Here is a tiny trained network, its code and every weight. The questions are about switching its units off for an input and a class, where a switched-off unit gives its printed mean instead of its output.

import numpy as np


def w(rows, s, z=0):
    codes = np.array(rows[::2]) - 128.0
    scale = np.full(codes.shape[1], s)
    scale[-1] = z or s
    return codes * scale


def f(y):
    return np.maximum(y, 0)


def log_softmax(a):
    a = a - a.max(-1, keepdims=True)
    return a - np.log(np.exp(a).sum(-1, keepdims=True))


def net(x, mask):
    res = np.array(x, float).reshape(1, 3) / 4 @ E
    y = f(res @ A[0][:, :-1].T + A[0][:, -1])
    res = res + np.where(mask, y, B[0][:, -1]) @ B[0][:, :-1]
    return log_softmax(res[-1] @ U[:, :-1].T + U[:, -1])


A, B = {}, {}
E = w([
[137,165,119,78,248],'x0',
[40,77,103,86,124],'x1',
[132,154,14,158,108],'x2',
],0.012)
A[0] = w([
[130,152,128,112,139,80],'N1',
[189,121,131,162,135,87],'N2',
[64,123,141,114,134,57],'N3',
[122,140,104,121,213,60],'N4',
[145,131,138,139,77,96],'N5',
[164,135,128,130,125,82],'N6',
[195,132,135,143,138,71],'N7',
[124,123,113,138,177,168],'N8',
[124,125,160,107,191,124],'N9',
[169,123,110,103,179,61],'N10',
[66,111,106,109,122,35],'N11',
[198,137,146,138,129,91],'N12',
[111,121,97,139,133,129],'N13',
[137,110,82,130,123,117],'N14',
[56,119,123,102,125,186],'N15',
[120,119,135,135,100,198],'N16',
[156,139,129,129,123,232],'N17',
[129,131,101,117,116,130],'N18',
[166,137,45,139,111,119],'N19',
[101,124,118,118,129,67],'N20',
[129,124,108,129,129,254],'N21',
[157,150,159,152,116,85],'N22',
[97,127,148,173,92,95],'N23',
[205,134,129,131,116,57],'N24',
[125,99,161,146,67,120],'N25',
[140,119,121,116,88,74],'N26',
[160,102,121,126,73,64],'N27',
[117,125,157,141,106,111],'N28',
[162,132,130,133,128,248],'N29',
[164,164,135,155,129,73],'N30',
[122,130,107,136,127,93],'N31',
[167,132,155,139,132,196],'N32',
[128,127,142,132,82,78],'N33',
[118,127,158,125,130,191],'N34',
[134,138,96,143,128,73],'N35',
[121,107,255,118,135,77],'N36',
[140,142,32,140,130,89],'N37',
[41,79,117,118,145,105],'N38',
[110,112,183,111,124,110],'N39',
[137,119,144,115,102,115],'N40',
[140,133,126,124,142,101],'N41',
],0.023,0.0091)
B[0] = w([
[110,140,136,122,90,142],'N1',
[150,129,183,90,118,178],'N2',
[162,117,185,102,105,165],'N3',
[79,228,125,118,84,206],'N4',
[103,179,120,111,114,179],'N5',
[128,140,173,107,127,150],'N6',
[146,136,199,90,116,177],'N7',
[127,179,75,133,133,185],'N8',
[77,197,96,148,117,205],'N9',
[81,189,129,112,98,176],'N10',
[143,144,234,76,96,170],'N11',
[158,122,185,84,116,188],'N12',
[129,96,142,156,124,159],'N13',
[108,98,144,152,137,165],'N14',
[219,132,112,100,150,211],'N15',
[149,160,57,138,137,183],'N16',
[199,130,58,133,187,192],'N17',
[115,93,131,139,123,153],'N18',
[75,55,156,180,140,213],'N19',
[124,131,180,107,108,142],'N20',
[188,131,18,168,201,195],'N21',
[137,136,176,103,125,172],'N22',
[105,196,125,123,112,179],'N23',
[138,129,211,78,99,177],'N24',
[91,216,93,133,133,210],'N25',
[97,165,143,117,113,151],'N26',
[92,185,136,116,94,173],'N27',
[98,144,122,139,109,162],'N28',
[215,126,23,137,188,201],'N29',
[141,121,199,89,98,172],'N30',
[109,120,159,138,131,141],'N31',
[182,109,120,110,140,197],'N32',
[97,171,133,116,105,166],'N33',
[153,99,81,166,164,178],'N34',
[105,108,168,152,118,151],'N35',
[41,3,175,211,123,248],'N36',
[49,52,164,188,113,213],'N37',
[192,129,183,57,142,213],'N38',
[106,74,135,171,143,186],'N39',
[99,150,125,129,135,154],'N40',
[115,142,135,118,119,141],'N41',
],0.041,0.017)
U = w([
[46,79,189,212,167,76],'0',
[40,254,116,121,103,138],'1',
[195,138,242,64,156,109],'2',
[177,126,50,151,213,255],'3',
[105,109,84,21,108,95],'4',
[71,145,46,73,30,94],'5',
[91,131,102,47,65,92],'6',
],0.0098,0.0078)

Each question gives the input, the list of numbers given to net, and the class t.
The units are the neurons (one row each of A and B). Each row of codes is followed by its name. A weight is (code - 128) times the scale printed after its matrix; where a second scale follows, it is the last column's (A, B and U).
mask holds one flag per neuron, in row order. A switched-off neuron (its flag False) gives its mean, the last column of its row in B, instead of its output. The means were averaged over made-up inputs and are rounded, as every weight is.
A unit's drop is (log p(t) with every unit on - log p(t) with that unit switched off) / (log p(t) with every unit on - log p(t) with every unit switched off).
most important unit: the unit with the biggest drop
k most important neurons: the k neurons with the biggest drops, biggest first
drop of u: that unit's drop, to one decimal
input [6,8,-5], class 2: most important unit => N38
input [-4,4,2], class 1: 4 most important neurons => N25; N12; N29; N32
input [2,5,-4], class 2: 3 most important neurons => N38; N15; N37
input [8,-2,-7], class 1: 2 most important neurons => N9; N4
input [-3,8,6], class 2: 2 most important neurons => N38; N36
input [6,-7,6], class 2: 2 most important neurons => N36; N7
input [-3,0,-3], class 3: 2 most important neurons => N37; N19
input [6,-6,-4], class 1: 3 most important neurons => N9; N4; N10
input [6,-2,7], class 0: 2 most important neurons => N37; N19
input [8,-3,-6], class 1: 2 most important neurons => N4; N9
input [-5,-7,8], class 0: 2 most important neurons => N19; N37
input [1,3,0], class 3: drop of N24 => 0.1
input [3,-4,1], class 2: drop of N7 => 0.2
input [-3,-3,8], class 0: drop of N15 => 0.0
input [7,-6,-1], class 1: drop of N9 => 0.5
input [2,2,2], class 3: most important neuron => N36
